Below are the code and all the weights of a small trained network. Each question names an input and a class and asks about switching units off, where a switched-off unit gives its printed mean instead of its output.

import numpy as np


def w(rows, s, z=0):
    codes = np.array(rows[::2]) - 128.0
    scale = np.full(codes.shape[1], s)
    scale[-1] = z or s
    return codes * scale


def f(y):
    return y / 2 * (1 + np.tanh(0.7978845608 * (y + 0.044715 * y**3)))


def log_softmax(a):
    a = a - a.max(-1, keepdims=True)
    return a - np.log(np.exp(a).sum(-1, keepdims=True))


def net(x, mask):
    res = np.array(x, float).reshape(1, 3) / 4 @ E
    y = f(res @ A[0][:, :-1].T + A[0][:, -1])
    res = res + np.where(mask, y, B[0][:, -1]) @ B[0][:, :-1]
    return log_softmax(res[-1] @ U[:, :-1].T + U[:, -1])


A, B = {}, {}
E = w([
[171,133,118,149,157,144,144,175,192,142,139,84],'x0',
[134,171,75,93,210,194,90,126,151,201,163,194],'x1',
[167,78,104,186,9,187,213,123,146,142,55,218],'x2',
],0.014)
A[0] = w([
[164,206,80,94,183,153,112,173,173,193,181,112,224],'N1',
[24,128,118,111,161,57,42,109,66,85,145,111,184],'N2',
[139,135,95,178,126,190,113,107,127,153,39,225,173],'N3',
[159,106,124,159,179,108,143,122,142,111,106,61,146],'N4',
[210,110,135,187,168,140,201,185,150,150,136,44,177],'N5',
[183,33,82,167,90,131,222,129,118,114,67,145,145],'N6',
[168,146,136,158,128,66,125,254,194,110,95,124,187],'N7',
[48,87,165,115,129,65,154,75,58,98,106,115,161],'N8',
[71,133,60,59,167,73,66,82,94,111,149,148,220],'N9',
[137,112,174,151,46,65,188,51,123,82,97,99,254],'N10',
[200,110,111,165,102,93,112,146,174,163,147,107,136],'N11',
],0.0075,0.0043)
B[0] = w([
[113,137,23,100,249,135,33,118,245,101,119,138,239],'N1',
[129,182,167,73,140,37,225,139,184,189,186,81,250],'N2',
[196,15,128,255,145,146,119,144,63,138,70,153,208],'N3',
[180,145,122,114,188,39,124,156,145,83,111,35,163],'N4',
[192,141,128,117,114,145,34,205,137,71,120,44,184],'N5',
[56,25,148,103,6,247,211,109,112,117,107,218,226],'N6',
[192,155,146,90,60,150,97,136,171,54,68,90,173],'N7',
[200,156,208,180,90,136,194,119,46,147,132,44,201],'N8',
[84,135,163,150,213,50,190,148,155,153,179,184,229],'N9',
[65,187,244,76,9,128,252,42,130,108,203,24,235],'N10',
[151,143,93,141,95,162,79,181,122,108,130,83,149],'N11',
],0.0071,0.015)
U = w([
[149,170,103,115,156,118,61,185,208,44,107,107,144],'0',
[111,210,203,116,122,62,217,103,70,182,194,112,208],'1',
[75,89,167,138,15,209,193,96,94,63,122,152,21],'2',
[155,59,84,254,166,182,107,157,64,217,34,179,251],'3',
[50,172,85,87,240,131,107,40,193,230,223,220,10],'4',
],0.0071,0.0012)

Each question gives the input, the list of numbers given to net, and the class t.
The units are the neurons (one row each of A and B). Each row of codes is followed by its name. A weight is (code - 128) times the scale printed after its matrix; where a second scale follows, it is the last column's (A, B and U).
mask holds one flag per neuron, in row order. A switched-off neuron (its flag False) gives its mean, the last column of its row in B, instead of its output. The means were averaged over made-up inputs and are rounded, as every weight is.
A unit's drop is (log p(t) with every unit on - log p(t) with that unit switched off) / (log p(t) with every unit on - log p(t) with every unit switched off).
The circuit of an input: a set's keep is (log p(t) with only the set's units on - log p(t) with every unit switched off) / (log p(t) with every unit on - log p(t) with every unit switched off). Starting from all 11 units, units are removed one at a time, each time the one whose removal leaves the highest keep (on an exact tie, the one counted first), for as long as the keep stays at least 0.8.
units of the circuit, in order: the units of the circuit, biggest drop first
k most important neurons: the k neurons with the biggest drops, biggest first
drop of u: that unit's drop, to one decimal
input [-2,8,4], class 3: units of the circuit, in order => [N3]
input [-8,4,2], class 3: units of the circuit, in order => [N10; N3]
input [-2,3,1], class 3: 2 most important neurons => [N2; N10]
input [-5,-8,0], class 1: 4 most important neurons => [N8; N10; N3; N2]
input [6,-5,0], class 2: 2 most important neurons => [N1; N10]
input [5,5,8], class 3: 2 most important neurons => [N3; N10]
input [-2,1,-1], class 4: 2 most important neurons => [N10; N8]
input [-3,4,5], class 3: 2 most important neurons => [N3; N10]
input [3,3,7], class 3: 3 most important neurons => [N3; N10; N2]
input [4,2,2], class 3: drop of N3 => 0.1
input [8,-8,-3], class 0: drop of N5 => 0.3
input [8,6,-5], class 0: drop of N5 => 0.5
